Here is a tiny trained network, its code and every weight. The questions are about switching its units off for an input and a target symbol, where a switched-off unit gives its printed mean instead of its output.

import numpy as np


def w(rows, s, z=0):
    codes = np.array(rows[::2]) - 128.0
    scale = np.full(codes.shape[1], s)
    scale[-1] = z or s
    return codes * scale


def norm(h):
    return h / np.sqrt((h * h).mean(-1, keepdims=True) + 1e-5)


def f(y):
    return y / 2 * (1 + np.tanh(0.7978845608 * (y + 0.044715 * y**3)))


def softmax(a):
    e = np.exp(a - a.max(-1, keepdims=True))
    return e / e.sum(-1, keepdims=True)


def log_softmax(a):
    a = a - a.max(-1, keepdims=True)
    return a - np.log(np.exp(a).sum(-1, keepdims=True))


def net(x, mask):
    ids = ['ΓΛΞΩεπτ'.index(c) for c in x.split()]
    T = len(ids)
    res = E[ids] + P[:T]
    u = 0
    for l in range(2):
        r = norm(res)
        for j in range(2):
            rows = slice(3 * j, 3 * j + 3)
            q, k, v = (r @ M[l][rows].T for M in (Q, K, V))
            z = softmax(np.where(np.tri(T) > 0, q @ k.T / 3**0.5, -1e9)) @ v
            o = O[l][rows]
            res = res + np.where(mask[u + j], z, o[:, -1]) @ o[:, :-1]
        u += 2
        y = f(norm(res) @ A[l][:, :-1].T + A[l][:, -1])
        res = res + np.where(mask[u : u + 4], y, B[l][:, -1]) @ B[l][:, :-1]
        u += 4
    return log_softmax(norm(res)[-1] @ U[:, :-1].T + U[:, -1])


Q, K, V, O, A, B = {}, {}, {}, {}, {}, {}
E = w([
[144,103,153,3,104,144,98,132,159,165],'Γ',
[120,93,75,54,108,146,155,139,73,67],'Λ',
[122,130,150,95,120,110,67,122,77,137],'Ξ',
[111,148,163,109,140,122,183,88,90,145],'Ω',
[136,134,90,84,117,31,137,151,156,124],'ε',
[161,184,144,166,119,159,81,84,147,133],'π',
[183,152,128,130,137,125,146,163,85,128],'τ',
],0.037)
P = w([
[98,96,197,174,210,186,138,195,156,166],'0',
[156,189,111,70,163,118,49,101,87,148],'1',
[208,182,154,162,138,138,31,47,91,193],'2',
[120,143,120,97,96,87,94,89,72,181],'3',
[161,147,132,95,61,73,92,76,105,178],'4',
[104,116,90,91,32,61,90,106,133,148],'5',
[113,149,97,101,6,32,123,74,120,169],'6',
],0.014)
Q[0] = w([
[109,170,119,254,131,214,83,114,209,83],'0.h1',
[180,139,149,67,178,65,198,147,54,160],'0.h1',
[156,121,87,108,130,108,147,169,26,104],'0.h1',
[167,199,150,163,96,155,88,53,32,146],'0.h2',
[117,127,147,131,91,128,162,125,128,148],'0.h2',
[155,117,118,48,102,67,132,166,101,152],'0.h2',
],0.075)
K[0] = w([
[146,128,170,145,194,247,131,166,68,134],'0.h1',
[175,179,106,120,131,24,193,95,131,151],'0.h1',
[129,139,45,105,124,74,136,138,94,76],'0.h1',
[214,168,150,150,99,95,1,31,172,168],'0.h2',
[109,137,140,141,131,148,135,133,110,116],'0.h2',
[95,62,177,151,201,177,104,221,171,122],'0.h2',
],0.072)
V[0] = w([
[249,141,101,139,129,95,80,255,98,127],'0.h1',
[150,80,138,137,187,234,225,141,222,123],'0.h1',
[180,139,88,121,66,227,131,93,13,84],'0.h1',
[96,124,70,173,176,187,158,133,203,59],'0.h2',
[152,141,217,154,158,143,156,180,159,208],'0.h2',
[177,213,162,151,99,109,36,96,178,194],'0.h2',
],0.046)
O[0] = w([
[136,252,182,109,156,149,73,251,86,81,207],'0.h1',
[147,122,147,46,224,217,174,45,73,153,17],'0.h1',
[108,165,141,142,1,159,155,143,26,80,78],'0.h1',
[145,106,190,127,188,196,111,33,123,50,47],'0.h2',
[87,120,181,80,111,206,146,184,232,145,189],'0.h2',
[139,64,178,206,193,184,139,224,119,237,254],'0.h2',
],0.024,0.058)
A[0] = w([
[119,81,83,250,89,64,115,81,151,158,51],'0.n1',
[65,84,158,174,94,132,230,41,133,125,148],'0.n2',
[65,33,118,136,42,221,205,143,32,68,178],'0.n3',
[128,101,128,254,126,120,221,18,58,235,252],'0.n4',
],0.048,0.0023)
B[0] = w([
[179,170,190,79,162,74,186,143,47,145,251],'0.n1',
[61,192,218,134,151,90,177,165,187,44,171],'0.n2',
[119,72,48,186,241,112,136,228,168,57,211],'0.n3',
[113,251,216,134,143,89,112,217,129,190,238],'0.n4',
],0.031,0.023)
Q[1] = w([
[110,99,149,95,152,103,150,235,230,199],'1.h1',
[134,143,118,82,96,166,142,103,117,158],'1.h1',
[164,116,214,129,200,140,129,225,130,246],'1.h1',
[184,103,88,148,178,82,56,16,73,90],'1.h2',
[54,88,136,159,195,160,207,253,182,134],'1.h2',
[153,120,70,172,92,2,71,100,118,66],'1.h2',
],0.062)
K[1] = w([
[92,136,153,47,161,119,143,61,210,131],'1.h1',
[115,172,118,130,74,131,101,132,127,150],'1.h1',
[165,151,54,92,185,70,39,125,253,140],'1.h1',
[94,94,110,200,37,108,79,172,145,139],'1.h2',
[128,176,221,87,184,160,167,39,91,113],'1.h2',
[102,75,138,147,40,87,201,228,189,253],'1.h2',
],0.054)
V[1] = w([
[172,120,158,143,253,73,66,90,146,62],'1.h1',
[180,104,96,138,138,64,110,141,15,155],'1.h1',
[114,36,202,173,30,192,186,100,26,130],'1.h1',
[142,175,113,101,203,95,78,243,160,148],'1.h2',
[69,79,132,255,107,92,132,128,217,144],'1.h2',
[135,70,55,97,219,70,84,88,151,181],'1.h2',
],0.049)
O[1] = w([
[246,140,143,133,126,94,124,77,78,122,160],'1.h1',
[131,150,135,129,88,144,36,175,77,141,58],'1.h1',
[65,146,155,253,155,209,88,133,159,186,1],'1.h1',
[122,60,69,150,126,99,76,65,153,108,247],'1.h2',
[127,140,198,104,149,82,153,70,165,228,126],'1.h2',
[193,116,171,76,106,66,72,107,152,75,131],'1.h2',
],0.033,0.089)
A[1] = w([
[46,70,66,101,89,209,110,46,180,186,253],'1.n1',
[78,92,129,177,181,103,98,3,161,105,115],'1.n2',
[167,121,168,52,183,185,167,91,80,127,239],'1.n3',
[112,129,215,141,176,203,187,69,55,82,109],'1.n4',
],0.062,0.0031)
B[1] = w([
[254,81,146,80,67,112,99,120,146,41,229],'1.n1',
[158,190,197,161,113,123,155,186,94,108,228],'1.n2',
[167,124,106,148,162,68,50,195,86,115,250],'1.n3',
[104,164,100,201,175,100,99,192,146,152,184],'1.n4',
],0.044,0.014)
U = w([
[94,158,193,115,112,96,253,96,126,140,92],'Γ',
[158,138,129,122,175,66,97,176,154,84,155],'Λ',
[91,69,40,178,149,140,197,114,89,60,3],'Ξ',
[137,236,189,124,82,147,105,169,82,99,68],'Ω',
[86,95,120,134,37,97,118,101,106,205,232],'ε',
[215,42,164,73,60,167,148,31,74,134,154],'π',
[139,120,162,219,207,169,82,104,162,162,96],'τ',
],0.0081,0.006)

Each question gives the input, a string of symbols that net reads in full, and the target symbol t.
The units are the heads (3 rows each of Q, K, V and O) and the neurons (one row each of A and B). Each row of codes is followed by its name. A weight is (code - 128) times the scale printed after its matrix; where a second scale follows, it is the last column's (O, A, B and U).
mask holds one flag per unit, layer by layer, with each layer's heads first. A switched-off unit (its flag False) gives its mean, the last column of its rows in O or B, instead of its output. The means were averaged over made-up inputs and are rounded, as every weight is.
A unit's drop is (log p(t) with every unit on - log p(t) with that unit switched off) / (log p(t) with every unit on - log p(t) with every unit switched off).
The circuit of an input: a set's keep is (log p(t) with only the set's units on - log p(t) with every unit switched off) / (log p(t) with every unit on - log p(t) with every unit switched off). Starting from all 12 units, units are removed one at a time, each time the one whose removal leaves the highest keep (on an exact tie, the one counted first), for as long as the keep stays at least 0.8.
circuit, biggest first: the units of the circuit, biggest drop first
unit that matters most: the unit with the biggest drop
top k neurons: the k neurons with the biggest drops, biggest first
top k neurons in layer l: the k neurons of layer l with the biggest drops, biggest first
heads that matter: for each layer, one digit per head in row order, 1 if its drop is at least 0.15 and else 0, layers parted by /
input Ω π π τ Λ, target Γ: heads that matter : 11 / 11
input Ω Λ Ω, target Γ: unit that matters most : 0.h1
input τ τ Ω, target Ξ: heads that matter : 11 / 01
input Ξ π ε Λ π ε, target ε: heads that matter : 01 / 01
input τ π ε Γ Λ Λ π, target Ξ: circuit, biggest first : (1.h2; 0.h1; 0.n4)
input τ Γ π, target Ξ: circuit, biggest first : (1.h2; 0.h1; 1.h1; 0.h2)
input Ω Λ τ ε Λ Ω, target Γ: top 3 neurons in layer 0 : (0.n2; 0.n1; 0.n3)
input Ξ Ξ Ω, target ε: heads that matter : 01 / 10
input π Λ Γ, target π: heads that matter : 10 / 10
input Ξ Γ Γ, target ε: heads that matter : 01 / 00
input τ π Γ Γ π π τ, target Ξ: circuit, biggest first : (0.h1; 1.h2; 0.h2; 1.h1)
input Λ π Γ π Γ Ξ, target Ω: circuit, biggest first : (0.h2; 1.h2; 0.h1)
input Ξ ε Γ Γ Ξ Ω, target ε: heads that matter : 01 / 01
input Ω Ω π Λ π Γ, target π: unit that matters most : 0.n4
input τ Ω Γ ε, target Ξ: heads that matter : 11 / 01
input Ξ Λ ε π ε Λ, target ε: heads that matter : 00 / 01
input ε Ω Γ Ω ε, target π: heads that matter : 11 / 10
input ε π Ω ε π π, target π: circuit, biggest first : (0.h1; 1.h1)
input Ω Γ Γ Γ Λ Γ Ξ, target Γ: top 2 neurons in layer 0 : (0.n1; 0.n2)
input Ξ Λ ε Γ, target ε: unit that matters most : 1.h2
input Γ Ξ Ξ, target ε: heads that matter : 00 / 00
input Ω τ τ ε ε Γ π, target Γ: top 2 neurons : (0.n4; 0.n2)
